What can hang from each mark
K436: K75 K91 K838
K156: K553 K972
K838: K69 K149 K358 K553
K75: K628
K937: K69 K972
K628: K358 K736
K553: K139 K156 K514 K972
K358: K628
K139: K91 K436
K149: K553 K736
K514: K139 K972
K972: K514
K69: K156 K668 K972
K736: K139 K149 K628
K91: K156 K668 K937 K972
K668: K514

Each row was made from one small tree. The marks that hang from a mark follow it in brackets, in the order of their numbers. Every link used is in the known rows. Write each row's tree.
Known rows
K937[K69[K156 K972[K514]]]: -128  121 -101  -25 -279   66 -449  658  205 -205  184 -177 -112  392  143  -83   79 -161 -110  -40 -307   54  -45  -13 -139 -127   43 -289   51 -115 -424   -9   91  152   41 -241   78  -92  -22    1   34 -166  324   29   96 -323   26  158  154   77  124  125   74
K736[K139[K91[K972]] K149 K628[K358]]: -313  195 -186  251 -123  110 -142   17 -516 -259  192 -134  -10  189  171   81  -20 -307 -201  302   29  104  -23  132  -84 -194   35  199 -488 -116   25 -156  129  -26 -163  -90 -276   13  -62 -561  110 -157  521  -10 -224  -12   24 -204   59    5  195 -111 -455
K937[K69[K156[K553[K139 K514] K972]]]: -430   48  158  229  -45 -100 -403  462   65   40 -151 -208 -178  151  612 -399   18 -225 -179   54  113    8  -24  -16 -279  -99  -50 -312  194 -344 -370  117  156   87   64 -413 -177   42 -347 -143  154 -129  419 -177    0 -255 -200 -134  135  270    8  128  132
K358[K628[K736[K139 K149[K553[K514]]]]]: -415   44  147  327  375  175  -69   84 -448 -331 -128 -117 -204 -166  387   60 -181 -101 -165   73  144   83   95  171   87 -137 -204 -149  -26 -126  195 -186   13  -29  -99  -42 -433  127 -105 -251 -245 -111  522  -16 -368  -45  172  -18  -56  144   35   97  -72
K149[K553[K139[K91] K156 K514]]: -360  105  -71  265  -89  -67   46  -49 -141    9  -47 -308  -72   -6  532   88 -211  229 -236  418   -1  150  -75   71 -192   41 -142  133  203 -158 -162  123  128    4    7 -207 -327  -73   29 -175  233 -369  199 -300 -248 -210 -309  -52  -49  292   80  213  194
K156[K553[K139 K972[K514]]]: -316 -113   77  369   77  -81 -225  163   -8  119   89 -277 -219   62  328 -159 -101   54  -39  122 -130  199 -183 -124  -83   64  -36  -50 -103 -159 -211   57  189  -61 -129 -230  -66   24 -299  -43   32 -217  463 -125   28 -127 -246    6    0  342   14  205  241
K69[K668 K972[K514[K139]]]: -427   36  -11   18  -28   17 -329  436  172  -31  211  -19 -241   -2   27    8 -175  -40   37 -194 -552  222   -6  -44  121 -152  143 -158 -153   36 -202  139  142   45  -27 -181   58 -296 -243 -139  -85  -63  406   59 -142 -210 -213  -36   99  -92  234  157  147
K358[K628[K736[K149[K553[K139 K972[K514]]]]]]: -493  -18  137  480  182  136  -65  251 -215 -290   18 -265 -204 -178  492  219  -81  -18    6  158  -11  256  -90   15 -110 -106 -158 -180 -167 -283  -78 -195   36  -61  -63 -177 -395  102 -322 -190 -158 -340  624 -131 -320 -201  169   90  -73  331   82  200  121
K972[K514[K139[K91[K156] K436[K75]]]]: -195  350 -221  159 -217   19 -280 -209  160   85   89 -223 -112    5  -56    1 -361  232  190  283  -74  162 -178  -68  109  -18 -161  167  -22    0 -161  229  101   23  -22   32  236  -54 -146  -95  180 -269  211 -415 -104 -101 -408 -169  374  292  286  233   12
K75[K628[K358 K736[K139[K436[K838]] K149]]]: -428  134  -56  327 -121  187 -124  125 -465 -352   69 -267 -161   51 -117  116  -52  -67   -5  121  242  302  105    5   89 -175   49 -136 -115 -159  152 -365   18 -181  -39   37 -235  151 -327 -287 -229   87  525  -87 -167  -54   76 -179  -82  388  144   78 -215
K139[K436[K91[K156 K668 K937] K838]]: -494  345 -519  183 -170   70 -280 -659  -10  -67  123 -415  -55  426 -326   72 -112  116  253  215  453 -151  226   38  -89  -66 -240 -140  -30   64  284  134  247 -214   33 -123  -54  -59 -211  -65  144  184 -175 -444 -289 -125 -404  -96 -261  266  108 -181 -165
K972[K514[K139[K436[K75 K91[K156 K668]]]]]: -383  425 -340  130 -145   14 -413 -395  202  109  137 -242  -77   99 -181   -3 -325  244  151  111  109  185  -23 -142  -15 -141 -223   -7  -47 -107  236  250  361    7  -38   31  146 -235 -212  -52  184 -133   73 -451 -191  -82 -490    2  260  262  312   28   15
K149[K553[K514] K736[K139[K91]]]: -269   27  -48  121   20  117 -154  -73 -242  -92  -87 -135  -67  -12  170  140 -372  156 -177  206 -195  130  -10   75   83   37 -160  226  -55   19   41  -48   97   54 -205   30  -94  133   79 -272  163 -229  402   98 -291  -50 -238  -47  -41  182   76  263   -8
K972[K514[K139[K436[K838]]]]: -369   25    7  214 -101    7 -234   59  172  -95  105 -327  -72   87 -117   91 -187  118  159   24   56  216  -21  -70  220   31   33   78  143    5 -218   16   77  -13  137   82  143 -118 -285   15  -85  -41  264 -149 -151 -176 -131 -184  164  228   45  226  114
K668[K514[K139[K436]]]: -260  -19  109  203   42 -125 -167  285  204   12   -9 -134  -91  -78  147  -62 -119   33   91   34   23   80 -192  -83  147 -157   54  141   52   11  -58   15   -4  -32  -17   32  132   -5  -45  -48 -199   31   55  -58 -133 -165 -118  -35  241  158  171  146  127
K91[K156 K668 K937 K972[K514[K139]]]: -481  106 -427  215  235   45 -481 -240  290  238   80 -230 -163  271  118   38   59 -144  331  -16  180 -110  188  -22 -162 -143  -59 -324 -190 -148  -15  183  288 -205 -139  -77   68   87 -256  -62 -199    9  193 -413  -63 -293 -307   -1   26  329  172  -52  147
K838[K149 K358[K628]]:  131  113   62  121   43  229  226  247 -137 -224   82  -17 -215   73  353 -127  -88 -416  -23   52   50   74 -112  -73  -30 -204  -82   70 -275 -216  -43   93   42   26   20  -12 -122  -40 -154 -124   -8   76   11  -72 -158 -187  -70  231    0    9  -74   -3  182
K69[K668[K514[K972]]]: -205 -112   79   65  -83  -41  -89  296  142   55  159  -41  -47   35   98 -145 -123 -184  -73  -75 -204  -42 -122  -11  -21 -168  128  -90 -207  116   13  149  162   39 -133 -299 -143  -73 -290 -196 -142 -137  -83  100 -187 -146 -127  118 -110  -85  347  -95  127
K69[K156[K553[K139]] K972[K514]]: -275  -12  -46  173  -34  -57 -464  467   81  -63  161 -266 -342  203  398 -244 -137   69 -163   95 -323  -87 -135  -61  -75   21   34 -400  -35  -97 -501   95  221  -42  -74 -246   14  -99 -165   32   53 -136  576 -110   32 -164 -256   39  138  241  136  125  117
K553[K156 K514[K139]]: -288   -5   18   22  -19  -48  114   46   23   69 -120  -34  -84  -47  332  -68   56  118  -33   74  155  152  -14  -34  -58 -154    4   48  236 -190 -131  231   93   64   81  -89 -125 -121  -97  -49   60  -55  100 -318 -200 -221 -239  -60  130  199  135  107  150
K972[K514[K139[K436[K75[K628] K91[K156]]]]]: -241  422  -88  184 -303  163 -385 -101  233   48   81 -162 -101 -159  -65  -31 -406  127  166   79  161  108  -78 -168   67    8 -162  -91   40  -93  -18  250  197    5   27   44  257    8  -46   31  153 -135  262 -463 -233 -144 -447   -1  450  470  454  121   35
K553[K139 K514 K972]: -380 -170  185  219 -100 -278  124  117   12  -10 -189 -166 -123  -52  422  -75  149  -43  -80  134   -1  191  -51  -50 -252  -81  -70  -31   36 -257 -119  282   62   34  -37 -228 -193  119 -208 -142  115  -88  245 -225 -259 -339 -280  -65   86  273  172  176  233
K75[K628[K358 K736[K139[K91] K149[K553]]]]: -260  261 -134  321  106  294 -188  122 -655 -214  156 -122 -138 -123  157  249 -289  -63 -171  255  -49  405   78   90   36 -116  -97    3 -246  -81  225 -409    9 -210 -180  -45 -340  136  -98 -429 -190 -204  569  106  -57   96  150  -77  -11  294  171  162 -244
K937[K69[K668] K972[K514]]: -470   92   22  121 -209  -12 -303  698    1   57  148 -158   -9  300  -43   24 -117 -348  -40 -113 -302  114   58  -36   15 -109  189  -46  -61 -148 -106  -51  140   93   -7 -317  -80 -160 -220 -245  -45 -114  283   94  151 -197   69  177  -33  -65  -35   70  181
K149[K553 K736[K628[K358]]]: -134   68  -84  168  -49  269  -84   85 -204 -198   20 -111  -24  -68  176   33   31    4 -189   42   35   18  -23    6   12   71   75   45 -283   -1 -132 -152  113   28  -54  148 -149   23  108 -183   -3  -58  291  134 -288  133   47   71 -160  -15   30  276   19
K139[K91[K156 K668[K514]]]: -179  201 -494   38  -93  105 -287 -235   29   21  138 -341  -95  372   97   23 -279  -43   15  237   41  -79  -46   28 -101 -132 -148  108 -284   49  246   83   76 -134 -234  -62 -122   76 -144 -282   -2 -179 -247 -206  -15  -14 -256   27 -129  173  122 -260  -18
K156[K553[K139[K91[K972]] K514]]: -412 -104  -76  335  -15 -118 -171 -122 -101   80 -128 -309 -187  -23  342 -315 -244 -100 -144  388  -87   76 -128  -61 -124   38 -113  -99 -106 -168 -107  162  145 -100 -134 -164 -184   27 -297 -279  218 -255  373 -231  -74 -223 -432 -183   99  320  -26   60  212
K514[K139[K436[K91]] K972]: -358  -28   76   16 -167  -86  -20  -78   57  -27   66   59  141 -229 -171   61 -157  114   95   89   74  191  -92 -152  -54 -156  -33   45   52  -15  -43   78  182   27   49 -147   77 -233 -269  -98  153  -75  194 -134 -309 -178 -218  -67  354   82  404   70 -166
K972[K514[K139[K436]]]: -286   43   39  160   21  -35 -219  182  203   54  142 -156  -84   23   52   82 -131  145  153   39 -166  184 -139  -69  182  -50   42  143  111  -38  -98   43   74   41   37   51  203  -78 -165   71  -94  -42  266  -59    6 -187 -130  -39  345  142   67  269  151
K139[K436[K91[K937] K838[K358 K553]]]: -184  286 -182  379 -266   44   -5 -190 -194 -211   68 -206 -175  356 -261 -138 -163 -141   23  176  208   60   25  -24  -24   29 -291   69   89   10  178  103  160 -116   51 -188  -78 -277 -121  -13   38  212   49 -105 -226 -218 -472   61  -92  284   65  229   75
K838[K69[K972] K358 K553[K139 K514]]: -140    7   75  307  -58 -212 -109  533  -35 -386 -149   19 -400  195  413 -227   94 -492 -275  -60 -347  202  -61  -70 -338  -83 -111 -153   -8 -461 -311   59    8   -7 -163 -249 -343 -169    3  -15  -10  -21  443  -95 -158 -483 -501  104  167  206   72  412  514
K668[K514[K139[K436[K75 K838[K553]]]]]: -201  130  162  379  -82 -166 -232   96   99 -134 -263 -231 -137  -17  -68 -293 -297  -30   73  -43  274   92 -114 -131  216   80 -117  -88   79   58 -157   82   39  -33  -24   54   47 -211 -112 -133 -220  -86   94 -224 -403  -98 -251 -236   12  303  288  307  147
K514[K139[K436] K972]: -350 -155  157   43    2 -139    0   73  138   22  -34   21   84 -218   -6   23   -8   66  181    5   22  133  -93 -118  -16 -101   91  -48   48  -30 -257   39   83   24  -12  -88  118  -84 -260  -50  -76  -58  208 -112 -234 -205 -127 -120  254   49  315  187  -47
K668[K514[K139[K436[K91[K156]]]]]: -237  181 -186  133 -196   -5 -256   19  212  -19  119 -122  -97  -33  -31  -21 -173   69   73  139  289  -39 -159  -72  -24 -195  -85  187   19   23   39  121  140 -124   56  -49   67  -68  -54 -109   -7  -22    7 -324 -136 -130 -317   35  279  276  352  -24  -17
K838[K149[K553[K139[K436[K75]] K156]] K358]:  -41  304   84  459  -38 -139  145  323  -69   12   12 -170 -183  -20  445  -27   26   46 -129  349   61  252 -219 -125 -216 -113  -56   60   63 -382 -388  101  324   41   59 -123 -151 -201  136   12   79 -163  146 -420 -261 -264 -456  259 -178  314  107  422  382
K91[K156 K668[K514] K937 K972]: -293   44 -456  271  121    0 -407 -182  248  155    7 -316 -160  371  159 -131  111 -279  164   85  293 -379  122   31 -253 -178  -64 -343 -294  -62  144  151  222 -223 -247 -142  -46  227  -77 -101 -241   60 -154 -345 -105 -224 -299  128 -275  296  175 -254  144
K91[K156 K668 K937[K69] K972]: -394  183 -428  159  113   71 -427 -184  170  123  -68 -201    2  378   -1  -96  280 -333  261  -22  352 -129  224    4 -375 -164  -89 -409 -163 -195   24  -39  197 -172 -110 -176  -91  157  -97 -160  -97    2  -47 -354    3 -331 -134   55 -271  217    6 -133   76
K75[K628[K358 K736[K139]]]: -215    9  -27  131   55  195 -134  190 -301 -121  -28  -28 -110 -152   26   33 -120 -105  -88  -31   74  213   96  -95  -29 -100   30 -233 -172 -118  252 -271   35 -113 -137   54 -162  211 -192 -305 -158   -1  488   24  -29   -7   70   -7  121  378  140   69  -57
K838[K69 K553[K139 K514]]: -115   67  170  262  152 -240 -141  230   -6 -201 -215   29 -203  170  404  -98   49 -251  -88  -34  -71   75  -56   11 -161   70 -140  -71  141 -324  -98   25  -54  -32  -78 -140 -394  -20  -15  -15   29 -107  234 -143  -64 -360 -208  -97  205  206  -24  293  381
K139[K91[K937[K972[K514]]] K436]: -459  123 -153  321 -230 -142 -184  161 -145   89  183 -397  -49  401    0  183 -305  -24  146  428 -302 -115   -1   31  162  -37   -8  134  -31    5  -26  105   13    0 -140 -243  203   45 -114  -50  110   28  342  -92  -41 -182 -203   21  185  200   26  155  -30
K514[K139[K91[K937]] K972]: -310   28   38   48  102  -56  -22 -218 -119  122    5   61   81  -98   85   74 -175   15  215  123  -20  149   27  -39    6 -144 -115  -34  -43   90 -147  140   -5  -97  -77 -218   30    7 -261 -180   99  -57  209 -149 -389 -187 -114 -208  286  139  335   79 -196
K937[K972[K514[K139]]]: -368 -104  102  115  -45 -119 -169  447   -8   89   15  -93  -21  -12   67  145 -167 -150   31  -60  -79   62   87 -106   95  -59  150   -5   -2 -159 -256   37   73   -6  -32  -72  124  -99 -160  -89 -128  -11  463  -84  -34  -66   25   40  291  132  116  112   58
K668[K514[K139[K436[K75 K91[K156]]] K972]]: -202  141  -21  159 -296 -117 -205 -117  237   42   -2  -61   11 -232  -94 -205 -221   53   19  107  341    8 -173 -176 -123 -210 -125  -51  -39    0 -113  280  273   -9  -43 -144  122 -109 -165 -106   97 -190   52 -465 -459 -127 -428   17  327  302  698   13  -65

Which tree is each row?
-257  130 -125  340   73   50  104  158 -439 -109   93 -101 -155 -114  374  145  249  199 -234  256  209  334  -27   51 -282 -231   23  -71   44 -337  -47 -308  163 -195   53 -137 -546 -129 -162 -163 -132 -212  399 -234  -43  -13  117   98 -227  270   69  206   72 -> K628[K358 K736[K149[K553[K139 K156]]]]
-327  -13 -313  301 -433   76 -251 -125  148 -179  171 -548  -15  313 -257  102 -298  -33   85  412 -126   46  -84  -28   54   98  -16   69 -128   10 -123    3  110   38    6  -25  118  -67 -315 -164  159 -284  212 -134  -49 -251 -290 -166  -24  269  -14   65   68 -> K139[K91[K972[K514]] K436[K838]]
-342  167 -234  294  -29   25 -393   75  -40   71  -65 -287 -187  399  334 -454  -19 -286   13  411   -9  -52  -42   31 -122  -86 -199 -298    7  -82 -173  193  135  -53  -28 -389 -105   85 -181 -234  187 -105  176 -174   62 -401 -286  -98  114  309  -34   85   90 -> K139[K91[K937[K69[K156[K553[K514]]]] K972]]
-312  -67   87   51  239  199  -50   20 -219 -271 -189    2  -40 -194   36   54 -268  -36   48  -54  145  -43   35  -51   55  -87 -119 -215 -137  -33  211 -269  -37   -2  -98   63 -194  139 -185 -327  -25  -74  427  -42 -293  -22  159  -52   50  205   -4 -101 -177 -> K358[K628[K736[K139]]]
-304  -24   44   98 -172  -73  -15  138   79   60  -77  -77   29  -17  370   98   30   83  -39   50  188  -82   17  -25 -354 -104   89  -78   95 -329 -236  -10  117  101   22 -270 -114  -31 -170  -68  235 -173  293 -318 -203 -116 -190  -84 -146  234  118  -64  -36 -> K553[K139 K156[K972]]
-326   52  -23  328 -292  -89   67  348   39  -65  -71 -142 -170  195  371  -61    7  -81  -54  158   59  -19 -162  -71 -420  -54    6   61  107 -430 -217    3  189  121  -75 -331 -129 -234 -211  -67   59 -134  355 -240  -74 -291 -539   64 -153  315  113  278  194 -> K838[K358 K553[K139[K436] K156[K972]]]
-339   41  -45   28  104  253  -46 -132 -347 -296 -133  -72   -8 -134   -3  138 -505   13   55  173   -8   54  -31  -40   92  -86 -218  -36 -222   40  277 -260 -103   -9 -140   27 -210  113 -240 -498  177 -219  429  -38 -302  -21   92 -160  129  229  -11 -128 -292 -> K358[K628[K736[K139[K91]]]]
-298  -21  135  231   78  -59 -327  407  140 -283  -30   49 -137  119  -12 -102 -185 -455  104 -289  -16  137  -30  -79   23  -39   61 -196 -162    3 -276  -59   82 -103  -64 -302 -377 -288 -367 -311 -254 -187   94  -21 -334 -305 -143 -195  -72   52  340  132  207 -> K436[K838[K69[K668[K514[K139 K972]]] K553]]
-255  254   91  295  -83  -76 -149   -5 -238 -139  -24 -169  -21  -23   56 -174  -91   -4 -160  102   97   51  -74  -27   72  -28    5   67 -209  -15   20    7  185  138  -94   71    6    1  114 -263  107    3  386  -96 -374   70 -148 -175  153   55  237  209 -217 -> K736[K139[K436[K75]] K628[K358]]
-244  127 -116   14 -237   86 -337  460  305   26  294 -112 -178  318  214   43 -120 -118   27  -11 -396 -178   -4  101  -57 -102  119 -162 -121  -33 -109  251  231  227   56 -402   19 -134 -374 -110   82 -116  165   97  113 -133 -199  -11    2  -65  186  -53   -5 -> K69[K156[K972[K514]] K668]
 357  544 -216  181 -158   36 -240 -110 -115 -374  -32   63 -141  365 -266  -26  -78 -361   70   77  398   -5   75  -52  -97   59 -290 -154 -169 -159 -155   70  114 -103  116 -112 -335 -273   -9 -105  234 -143  -54 -509 -223 -104 -266  -92 -159  243  147   35   17 -> K436[K75 K91[K156] K838[K69 K149 K553]]
-376  188 -269  163  315  -16 -375 -161  138  202    9 -169 -188  205  258  -59  -15  -74  232  -71  319 -113  116    7  -46 -246 -113 -155 -111    3  109  166  122 -271 -155  -71  -36  143  -98  -97 -289  160 -106 -350 -224 -137 -207    8   -4  275  230 -115   73 -> K91[K156 K668[K514[K139]] K937]
-386  219 -295  328  -69   33 -457  105   38   39   31 -319 -100  390   91 -314  -46 -137  231  472  -43  -95 -159  -24  -86  -50 -120 -239  -39  -15 -249  -42  133  -80  -21 -343   71   36 -124 -211  167  -96  164 -139  155 -369 -263 -120   49  266  -54  125  -62 -> K139[K91[K937[K69[K156[K553]]] K972] K436]
-441  -46  135  362  101 -217 -131   32  -41   91  -98 -313 -253    3  373 -339 -109  129  -95  239  -40   63 -178  -39   30   41  -49  -36  170 -134  -78  155  119  -57  -57 -100  -92   27 -212   21   37    2  297 -192  -53 -187 -393 -106  121  247  -74  265  301 -> K156[K553[K139[K436] K514]]
-233  471 -177  291   14  -18 -198   76 -114 -251  258 -169 -192  556 -106  218 -143 -237  380  347 -295  136  -12   79  220 -154  -60  103 -233   39  -63   20  -38 -108  113 -289 -242  -98 -217 -221  254  101 -102 -166 -214 -400 -264 -260 -175   16 -133  104   56 -> K139[K91[K937] K436[K838[K69[K668] K149]]]
-486  325 -465  169 -146   33 -363 -446  105   88  138 -247  -52  350  -91  104  -80   11  251  195  247 -265  205   67 -254 -196 -181 -129 -123  -78  348  172  248  -41  -78 -308   68  -15 -249  -24  192  149  -13 -350 -198  -91 -472  -61 -169  169  182 -182 -233 -> K139[K436[K91[K156[K972] K668 K937]]]
-479   76 -292  267  137   68 -605 -100  120  215  143 -401 -245  286  346  -98 -228  -31    7    7   87 -122   68  -23 -241    6  -41 -256 -200 -255  -61   62  318  -97 -218 -219  -72   29 -494  -50  -12 -193  400 -326   74   36 -382  -54 -185  306   -4  -82  121 -> K91[K156[K553[K139] K972[K514]] K668]
